In the rows, zero is written as 128.
Each row is followed by its class.
[177 116  88 159  87  92 122 124 113 119  87 140 137 119  82 181 148 156
 132 147 139 151 154 118 109 151 101 114 137 107 116 136 142 116 117 127
 138 162 182 134 142 112 121]  P
[123 132 155 109 139 133 130 173 119 104 120 134 119 157 153 150  99  88
 154 155 113 133 109 109 101 100 127 120  80 188 144  61 113 150 109 112
 141 185  95 154  92 145 117]  L
[101 159 119 126 141 183 163 151 168 133 126 134 116 103  81  94 127 143
 102 105 115 131 141 115 148  76 139 159 122 141 125 101 156 138 128 131
 131  88 144 114 178 113 118]  N
[125 164 117 109 117 135 137 146 164 125 186 174 119 112 124  96 143 135
 162 114  74 149 177 115 187 105  85 145 101 170 149 134 126 151 137 112
 130 114 148  96 155 123 111]  Z
[161 101  90 149  95 134 121  99 127 126  68 165 174 116 123 192 144 107
 123 140 128 119 154  88 110 129  94 115 110 135 118 111 136 167 107 117
 145 201 148 113 129 129 142]  Z
[182  91 128 135  73 160 115 125 116 133  89 116 145 147 108 171 103 120
 140 141 153 109 100 124 138 103  66 100 135 137  84 107 150 130 133 143
 160 165 121 125  84 104 131]  L
[152 129 117 133  98 135 147 106  88 121  91 127 115 162 104 156 130 107
 153 169 130 122 158 107 111 161  80 133  89 111 124 121 128 132 145 130
 136 164 156 117 172 119 131]  B
[172 109 179 163 120 153 138 155 103 135 170 105 108 130 155 151 138 113
 193 127 126 133 104 116  90 124 131 125  83 145 182  89 140 154 132 114
 164 171 119 148 106 130 111]  G
[139  98 156 105  69 143 149  90 164 146  96  94 108 111 169 152 149 164
 128 167 140 121  71  94  82 128  74 110  91 100 125 134  78 116  82 148
  40 132 145 121 132  95 109]  B
[ 97 142 151 147 128 155 113 171 108 137 105 168 112 108 141 129 162 109
  92 148 147 135 120 116 112 166 139  89  95 149 132  95 150 149 136  63
 118 146 177 155 124 169  96]  N
[191  83 105 150 108 111 148 125 136 134 129 136 138 144 116 152 117 115
 149 132 157 129 136 112 124 161  76 120 127 131 122 142 157 141 143 108
 155 141 143 130 120 133 143]  N
[112 139 149 160 115 147 130 150 154  76 102 129 115 121 131  95 158 109
 115 113 119 100 156 139  97  77 181 102 127 148 156 102 150 173 134 136
 112 117 107  82 122 192 103]  E
[ 59 148 167 148 141 174 170 138 129 151 193 143 131 120  90 105 121 160
 134 111 125 126 134 115 175  92 141 152 100 147  86  78 154 132 102 115
 110  79 175 125 147 141 134]  N
[139 132 182 126  93 136 126 170 117 146 158 151 116 117 135 151 146 105
 138 131 130 141 136 112 119 120 103 123 128 143 143 126 161 133 111 103
 136  99 170 138  97 150 116]  Z
[ 57  91  72 158 124  60 114 109 108 144 152 175  98 170 155 120 148 147
 120 152 131 118 156  99 127 173 153 178 151 133 128 113 123 135  73  88
 145 160  99 158 125 125  94]  P
[124 123 164 160 127 100 116 170 147 103 181 102  93 137 107 153 121  74
 165 132 124 128 120 152 108 154 139 125 125 172 141 107 113 148  70 139
 120 108 129 167 121 143 128]  Z
[146 131 139 146  95 129 142  96 125 123 103 175 134 136  77 161 145 142
 166 152 159 145 162 107 115 176  92 160 122  93 166 134 146 121 110 106
 144 156 172 165 136  94 126]  F
[131 129 169 140 135 106 121 124 103 134 183 150 124 114 124 136 143 134
 169 159 168 162 132  97 147 146 128 126 117 157 168  87 126 149  73 107
 116 143 170 152  80 145 139]  D
[122  90 133 118 134 114  89 150 106 118 150 160 119 145 135 169 122 113
 144 161 145 108 106 111 123 142 124 107 135 152 129  92 126 145  95 102
 103 135 135 166 164 129 139]  P
[124 146 195 125 109 131 105 115  86 112 162 167 142 110 121 141 150 120
 136 153 131 144 168 108 158 155 125  99 121 138 149 115 154 178 102 136
 144 135 169 147 127 122 149]  P
[144  89  93 134  76 170  87  84 110 138 143  66 165 103 171 108 115  82
  86 156 142  98 101 126 146  99 116  96  97  88  86  75 120 139 117 124
 126  99 161 180 141  57 189]  B
[ 80 160 116 112 168 127 119  98 128 147 135 174 137 119 102  89 154 183
 108 126 115 167 124  70 125 131 169 205 127 138 115 105  99 110  69 138
 133 147 105 132 118 156 112]  N
[113 112 139  82 117  86 150 116 106 166 152 104 147  76 203 145 170 187
  79 107 115 140 108  63  68 133 168 146 105 163 108 140  92 127  92 122
 107 171  70  59  79 148 112]  L
[136 147 150 112 118 125  93 150 119 103 163 158 123 137  92 137 126 104
 155 159 140 138 179  79 124 144 131  81 129 190 116  74 124 130  93  90
 136 114 130 169 122 141 138]  N
[116 125 135 167  94 116 177  65 149 179 204 140 108  97 171 115 151 125
 106  77 150 145 218  72  89 151 145 129  85  73 185 159 181 184 182 132
 144 159  95 161 132 102 110]  Z
[145 133 115 117 143 105 120 117 146 144 204 125 136 116 134  78 154 142
 156 130 132 150 117  83 146 136 132 125  77 178 139  96 148 153 116  90
 135 144  98 132 117 147 110]  F
[159 135 176 162 115 114 116 124 163  77 146 162 143 128 110 136 121 120
 154 119 143 148 132 146 144 152 111 116 121 168 173  75 129 158  58 129
 144 121 148 168 121 134 156]  F
[178 123 125 152  84 139  87 144 137 112 146 129 151 136  74 169 105 121
 118 140 128 128 161 103 163 159  89 124 129 159  99 109 151 179 115 113
 209 141 154 150 110 111 126]  L
[ 77  93 143 110 130  69 108 154 118 117 166 111 112 112 141 200 169 172
 151 132 134  96 105 135  83 214 157 148 135 182 122 144  71 115  93  75
  84 133 127  96 118 102 109]  P
[172 146 117 127  98 165  97 147 136 106  86 149 122 120  64 167 128  83
 144 170 122 131 164 120 133 169  57 114 110 138 109 124 141 141 129 113
 158 154 169 153 167 116 111]  F
[163 161 126 177  84 113 130 146 141 134 183 124 117 134  83 115 130 139
  86 105 130 152 116 101 131 111 126 121 109 124 134  91 151 168 145 132
 148  64 152 147 148 147 119]  L
[195 134 106 133  75 138  95 129  87 134  85 155 146 136 104 187 157 116
 150 134 140 132 153 134 104 166  98 124 120 104 113 148 135 115 162 104
 133 143 185 146 165 113 124]  P
[180 104 113 145  99 128 153 113 108 121 119 156 155 119  98 182 125 124
 130 120 144 141 158 135 121 161 103 117 132 118 119 137 144 137 127 130
 141 145 165 140 137  97 157]  N
[136 170 158  95 134 114 123 155  99 108 155 136 111 129 140 114 143 109
 138 144 122 147 169 140 116 131 146 102 109 141 153 130 138 168 119 110
 126 133 142 145 170 172 133]  D
[177 119 108 137 110 117 123 129 124 124  43 143 125 125  93 187 133 130
 141 167 156 147 167  93 111 137  75 103 125 107 132 140 159 110 168 122
 144 194 174 144 149 116 134]  G
[188 104 155 131 128 132 116 141 137 141 150 101 129 127 140 124 126 162
 170 114 146 142 104 108 115 142 180 121 123 138 154 109 141 122 109 118
 135 165 104 160 123 136 126]  D
[123 130 133 133 132 122 133 163 112 109 158 191 123 129 170 117 121  60
 181 161 161 124 150  83 145 108  73 159  81 154 143  88 101 199 105  96
 108 166 166 162 106 165 128]  G
[148 165 120 177 117  97 152 179 150 109 142 144 122 145 119 128 115 131
 159  80 138 142 136 107 120  15 140 157 122 173 153  80 113 129 115 137
 124 135 116 108 123 170 108]  G
[ 46 159 119  86 119  74  94  98 150  91 169 115 143 113  87 109 186 157
 107 214  62 123 174  92  56 145 188 152 113  92 160 162 108  72  68  96
 106 114  68 110 127 130  89]  N
[152 127 179 155 137 107 110 125 134 151 149 170 162 138 179 157 136 127
 142 100 121 142  80 103 152 123 147 159 124 160 208 147 133 172  98 134
 147 179 101 128 140 139 133]  P
[191 138 163 125 125 109 120 113 109 107 114 129 188 107 119 172 157 171
 168 115 121 136 170 115  92 128 136 133 103 149 136 108 131 126  72 106
 158 146 173 127 158 130 164]  B
[152 115 136 143 102 125  95 141 101 114 149 154 144 150 121 177 123 111
 154 149 135  99 170 128 111 112  93 150 112 116 119 123 126 117 123 111
 123 131 144 129 156 147 111]  L
[ 45 201 108 114 132 123 146  83 110 153 139  90  70 128 133  81 146 165
  62 153 172 195 187  58  64 168 145 118 101 109 172 127  98 146 136  74
 166 177 145 132 132 167 126]  F
[147 121 134 153  96 103 151  93 129 150 106 146 155 131 111 181 130 168
 145 123 171 127 144  91 126 145 104 121 125 122 138 122 140 116 111 105
 123 161 130 112 124 112 136]  D
[133 128 173 119 153 151 108 134  99 134 190 202 137 104 183 133 140 130
 155 126 135 149 140 104 175  84  81 119  74 164 162  81 131 185 121 125
 110 165 173 127 140 146 122]  Z
[141 137 155 129 140  86 124 124  79 127 153 136 137  83 162 134 175 127
 121 133 155 155 134 114 101 154 161  90 106 141 173 113 135 171 105 107
 131 157 140 161 120 123 146]  G
[141 102 174 160 125 103 137 156 119 117 141 177 126 131 152 178 108  71
 157 126 126 115 136 103 130 124 119 133  99 161 140  84 124 129 140 149
  94 141 121 143 119 140 136]  L
[144 109 119 159 101 135 119 135  88 109 124 144 133 166 102 173 104  86
 156 149 148  95 159 123 116 101  80 121 145 131 101  89 124 153 109 111
 180 138 142 141 122 127 127]  F
[ 40 191 189  96 122 132 117  90 143 111 154 163 134 145 100  87 136 247
 143 145 138 150 139  59 163 202  85 199  68 138  93  76  67 128  53 116
 133 137 119 115  90 126  86]  P
[148 130 101 164 100 110 118 136  76 128  94 157 132 150  82 167 130  66
 170 163 170 112 150 134 130 150  88 130 133 104 119 136 139 118 129 116
 117 147 163 154 146 112 122]  P
[165 139 193 127 112 132 126 131 131 121 121 155 157 111 161 117 134 117
 106 147 166 148 120  67 171 159  96 104  90 149 178 110 162 188 107 113
 123 126 154 131 142 145 161]  E
[198 118 123 148  94 131 139 115 131 140  79 127 161 129 112 189 132 136
 143 114 137 130 151 110 107 100  92  98 124 130 132 115 160 137 109 129
 166 157 136 130 149  93 132]  Z
[161 137  93 172  79 140 133 144 223 126 143 136 128 112 106 123 131 167
  96  68 124 159 149  95 131 104 142 114  95 177 133  84 178 126 164  99
 134 131 142 129 158 141 129]  N
[ 89 110 102 152 103 120 118 112 117  90 159  92 146 109 135 100 141 203
 113 121 119 120 125  93  85 134 139 190  82 110  76  56  90 105  89 115
 151 156 125  78 111 180 161]  G
[117 138 135 116 183  88  94 136 122 112 136 127 128 108 155 109 177 225
 103 120  85 138 100 132  82 104 141 196 134 102 133 123  73 147  81 144
 155  94 150 103 171 166 101]  P
[136 104 170 155 151  86 136 116 147 120 174 126 147 118 173 123 139 151
 191 100 159 133  94 131 103 103 146 126 119 159 192 107 133 148  69 109
 114 152 127 141 127 158 179]  P
[136 142 110 131  80 133 153 121 151 159 185 144 122 158 182 139 107 112
 102  86 105 158 166 140 128  59 107  97 137 163 166 117 152 144 118  91
 158  89 116 119 120 142 134]  P
[138 152 134 143 134 147 149 122 183 131 113 136 143  96 137 140 144 152
  70  80 111 164  90  87 106  71 145 109  80 165 165  51 132 167 131 139
 111 110 149  98 151 160 154]  Z
[118  95 125  86 157 116 142 133 154  91  67  78  96 147  74 108 158 114
 176 212 130  68  74 120  57 202 137 120 141 101 123 122 102 173  77 107
 126  90  85 175 119  93 103]  G
[114  64 185 135  74 150 141  84 152 130 153 107  99 121 145 162 111 129
 167 135 160  95 141 147 155 154 112  93 142 115 105 137 115 130 115 171
  64 119 159 179 115  32 149]  B
[ 91 112 166  72  68 147  66  58 177 122 145 165 165 122 140 159 168 207
  98 178 108 102 105  64 125  86  99 134 113 142 123  81 132 123  29 121
  81 123  83  88 141 134 126]  D
[ 52 139 148 135 150  89 173 104  99 160 178 118  96 140 125 133 142 158
 136 123 157 152 137 109  89 252 130 171 103 133  80 133  79 145  93  87
 132 127 142 144  59 181 126]  G
[151 115  76 189 118 108  53 159 198 132 150 198 109  93 126 196 148 181
 110  44  95 152 133 156  65 128 151 182 138 148 117 136 107  72 136 119
 100 185 116 127 153 228  78]  D
[145 162 179  93 108 110  98 134 111 127 138 103 119 163 167 150 142 129
 142 146 136 134 139 125  96 159 112  81 116 157 147 145 106 156  96  88
 138 116 132 146 182 146 137]  P
[117 134 139 139 124  95 147 140 105 130 179 132 125 121 103 168 124 128
 131 144 132 149 154  94 119 160 127 112 108 156 140 115 129 153 112  90
 138 141 176 140 114 130 139]  B
[136 116 193 128 100 101 116 131 151  93 144 124 101 155 127 133 148 146
 180 161 136 117 132 121 114 156 151  96 104 133 139  94 137 158 113 131
  96 126 136 184 135 129 121]  D
[124 125 168 138 142  97 151 143 130 132 123 134 133 107 136 133 139 115
 169 155 125 132  99 103  88  58 134  75 107 160 177  88 164 113  90 114
 117 170  84 141  82 143 120]  L
[115 138 110 143  91 110 200 126 163 154 115 172 136 144 130 135 104 102
  79 122 132 154 129  93 144  82  85 124  97 127 105  94 158 120 134 129
  93  83 146 139 115 134 134]  N
[177 129  96 113  95  71 149 108 144 129 127 104 147  95 149  92 152 162
  32  80 101 164 130 116 119 242 169 115 135 135 149 141 123 134 156 116
 185  76  74  96  79  92 142]  L
[100 125 167 143 172  97 132 155  72 113 146 177 128 123 165 149 156 122
 150 140 120 133 138 100  77 111 162 115 116 171 148  77 120 181  70  90
 134 156 139 143 109 207 132]  E
[ 72 143 207  96 152 135 133 127  93 111 185 122 117 137 170  97 139 126
 159 154 141 121 145 122 128 118 151  95 114 143 140 117 110 202 115 105
 130 127 150 145 100 167 152]  G
[ 90 134 150 100 152  90  67 117  92 122 166 137 142 128 131 164 157 187
 109 133 114 143 146  96 105 194 169 184  99 137 118 102  97  94 160  87
 150 117 181 147 132 124 157]  B
[133  67 185 111 156 108 132 142 100 144 172 167  95 164 157 200 135  87
 198 145 136 114 112 128  83 163 150 143 145 152 144 160 126 157 112 130
  77 135 119 181 123 162 129]  E
[162 135 162 142 115 120  78 166 150  82 165 148 117 136 144 109 134 125
 187 118 106 129 155 111 127 125 118 152 116 167 158  87 115 150 125 120
 172 128 130 144 122 149 124]  P
[141 154 135 152 100 103 164 119 152 133 161 165 144 108 110  83 136 151
 139 108 148 171  89  82 175 125 135 155  95 139 158  78 129 133 115 136
  90 118 140 124  81 138 147]  D
[ 63 182 114 110 131 118 127  68 135 144 145 193 172 111 146 110 159 162
 115 134 121 161 153  82 107 111 109 200  68 121 202 123 131 121 104  68
 148 192 104 114 115 139 138]  L
[115 123  70 121 104 126 133 181 163  86 155 169 122 127 121  99 114  92
 113  96 115  86 151 161 145  48 108 104 141 155  93 100 160 185 156 107
 118  82 121 111 141 149 115]  P
[152 128 142 122 113  90 165 144  94 126 118 159 115 104 118 145 140  90
 133 168 145 133 151  78 140 161  75 104 100 154 137 100 146 168 114 129
 124 137 133 138 125  89 120]  L
[167 145 148 123 111 188  86 117 141 158 170 174 143 105 151 147 135  99
 116 118 120 145 173  67 149 128 111 120 116 172 156 105 117 191 130  93
 152 113 165 146 142 143 141]  L
[132 125 183 130 112  78 117 159  84  71 119 181 117 127 129 124 186 119
 177 155 140 113 137 133 125 136 124 146 127 154 153  97 141 161 113 123
 134 133 171 138 122 127 126]  F
[124 123 128 119 113 139 107 166 104 104 138 122 142 115  94 144 133 132
 177 157 129 111 100  71 146  91 152 208  83 132  96  99  90  86 140 172
  50 172 148  80 143 121 112]  P
